Here is a tiny trained network, its code and every weight. The questions are about switching its units off for an input and a class, where a switched-off unit gives its printed mean instead of its output.

import numpy as np


def w(rows, s, z=0):
    codes = np.array(rows[::2]) - 128.0
    scale = np.full(codes.shape[1], s)
    scale[-1] = z or s
    return codes * scale


def norm(h):
    return h / np.sqrt((h * h).mean(-1, keepdims=True) + 1e-5)


def f(y):
    return np.maximum(y, 0)


def log_softmax(a):
    a = a - a.max(-1, keepdims=True)
    return a - np.log(np.exp(a).sum(-1, keepdims=True))


def net(x, mask):
    res = np.array(x, float).reshape(1, 2) / 4 @ E
    u = 0
    for l in range(4):
        y = f(norm(res) @ A[l][:, :-1].T + A[l][:, -1])
        res = res + np.where(mask[u : u + 11], y, B[l][:, -1]) @ B[l][:, :-1]
        u += 11
    return log_softmax(norm(res)[-1] @ U[:, :-1].T + U[:, -1])


A, B = {}, {}
E = w([
[255,138,126],'x0',
[127,199,251],'x1',
],0.0083)
A[0] = w([
[71,85,104,254],'0.n0',
[87,168,96,201],'0.n1',
[79,135,91,101],'0.n2',
[168,186,182,212],'0.n3',
[139,201,138,219],'0.n4',
[145,196,23,167],'0.n5',
[191,161,117,72],'0.n6',
[179,98,157,57],'0.n7',
[212,69,88,116],'0.n8',
[36,175,151,230],'0.n9',
[223,254,158,66],'0.n10',
],0.0097,0.0036)
B[0] = w([
[70,89,117,244],'0.n0',
[175,39,80,191],'0.n1',
[215,230,133,173],'0.n2',
[137,67,122,238],'0.n3',
[179,57,187,206],'0.n4',
[171,69,197,204],'0.n5',
[156,137,101,173],'0.n6',
[154,211,71,154],'0.n7',
[82,155,2,222],'0.n8',
[161,157,68,253],'0.n9',
[108,87,63,235],'0.n10',
],0.0064,0.0056)
A[1] = w([
[184,77,111,141],'1.n0',
[66,156,121,172],'1.n1',
[142,2,74,250],'1.n2',
[140,133,231,182],'1.n3',
[192,102,149,95],'1.n4',
[141,50,71,52],'1.n5',
[51,137,102,152],'1.n6',
[135,220,50,67],'1.n7',
[97,72,85,119],'1.n8',
[147,196,109,99],'1.n9',
[129,96,71,82],'1.n10',
],0.011,0.0026)
B[1] = w([
[152,140,110,183],'1.n0',
[122,123,28,147],'1.n1',
[163,176,160,252],'1.n2',
[99,21,88,154],'1.n3',
[24,202,83,156],'1.n4',
[127,90,181,195],'1.n5',
[142,151,27,161],'1.n6',
[85,91,222,145],'1.n7',
[148,159,183,182],'1.n8',
[138,203,196,130],'1.n9',
[85,145,253,177],'1.n10',
],0.0063,0.013)
A[2] = w([
[202,143,176,172],'2.n0',
[68,160,66,158],'2.n1',
[161,88,91,206],'2.n2',
[151,182,137,94],'2.n3',
[156,89,223,177],'2.n4',
[134,249,58,241],'2.n5',
[135,75,75,121],'2.n6',
[101,100,152,26],'2.n7',
[158,167,130,85],'2.n8',
[109,54,147,1],'2.n9',
[131,140,182,23],'2.n10',
],0.013,0.0024)
B[2] = w([
[32,123,93,254],'2.n0',
[255,184,110,190],'2.n1',
[87,60,204,209],'2.n2',
[191,179,120,159],'2.n3',
[170,138,102,240],'2.n4',
[183,199,41,189],'2.n5',
[75,143,207,192],'2.n6',
[143,79,129,139],'2.n7',
[119,189,154,159],'2.n8',
[189,61,170,168],'2.n9',
[107,156,247,153],'2.n10',
],0.0087,0.0075)
A[3] = w([
[97,180,185,51],'3.n0',
[102,175,49,185],'3.n1',
[182,168,153,165],'3.n2',
[204,128,74,93],'3.n3',
[87,2,178,182],'3.n4',
[110,116,175,254],'3.n5',
[105,173,188,52],'3.n6',
[141,172,25,106],'3.n7',
[99,144,165,56],'3.n8',
[162,139,143,146],'3.n9',
[73,166,99,61],'3.n10',
],0.013,0.0065)
B[3] = w([
[5,176,244,155],'3.n0',
[237,153,96,200],'3.n1',
[105,142,82,196],'3.n2',
[172,170,119,181],'3.n3',
[235,3,217,254],'3.n4',
[185,148,184,220],'3.n5',
[18,182,194,153],'3.n6',
[164,186,42,202],'3.n7',
[170,192,23,137],'3.n8',
[76,119,77,159],'3.n9',
[137,124,113,133],'3.n10',
],0.0073,0.0099)
U = w([
[208,58,205,254],'0',
[212,203,48,254],'1',
[65,246,232,176],'2',
[51,85,69,2],'3',
[32,68,46,2],'4',
[86,94,78,2],'5',
[116,140,137,2],'6',
[65,85,65,2],'7',
],0.012,0.0068)

Each question gives the input, the list of numbers given to net, and the class t.
The units are the neurons (one row each of A and B). Each row of codes is followed by its name. A weight is (code - 128) times the scale printed after its matrix; where a second scale follows, it is the last column's (A, B and U).
mask holds one flag per neuron, layer by layer. A switched-off neuron (its flag False) gives its mean, the last column of its row in B, instead of its output. The means were averaged over made-up inputs and are rounded, as every weight is.
A unit's drop is (log p(t) with every unit on - log p(t) with that unit switched off) / (log p(t) with every unit on - log p(t) with every unit switched off).
unit that matters most: the unit with the biggest drop
top k neurons: the k neurons with the biggest drops, biggest first
k most important neurons of layer l: the k neurons of layer l with the biggest drops, biggest first
input [1,-1], class 2: unit that matters most : 0.n5
input [-1,3], class 2: top 3 neurons : (0.n9; 0.n5; 0.n3)
input [8,7], class 1: top 2 neurons : (2.n6; 1.n10)
input [-5,-6], class 0: top 3 neurons : (0.n1; 1.n4; 0.n8)
input [-8,-6], class 1: 2 most important neurons of layer 1 : (1.n6; 1.n3)
input [-4,-1], class 1: top 2 neurons : (1.n6; 0.n0)
input [3,0], class 2: 2 most important neurons of layer 2 : (2.n5; 2.n1)
input [-2,-3], class 2: 4 most important neurons of layer 0 : (0.n2; 0.n10; 0.n3; 0.n4)
input [1,3], class 2: 2 most important neurons of layer 1 : (1.n2; 1.n4)
input [-1,-3], class 2: 2 most important neurons of layer 0 : (0.n10; 0.n2)
input [-8,8], class 0: 3 most important neurons of layer 0 : (0.n8; 0.n4; 0.n10)
input [-5,-4], class 1: 3 most important neurons of layer 1 : (1.n3; 1.n6; 1.n2)
input [-6,-7], class 0: top 3 neurons : (0.n1; 1.n4; 0.n8)
input [-6,-6], class 0: 2 most important neurons of layer 1 : (1.n5; 1.n4)
input [-7,8], class 0: top 2 neurons : (1.n3; 0.n8)
input [-1,-2], class 2: unit that matters most : 1.n2
input [-1,2], class 2: top 2 neurons : (0.n9; 0.n2)
input [-6,8], class 0: top 2 neurons : (0.n8; 1.n3)
input [-4,3], class 1: top 2 neurons : (0.n9; 0.n5)
input [-7,-8], class 0: unit that matters most : 0.n1
input [1,0], class 2: 2 most important neurons of layer 2 : (2.n10; 2.n5)
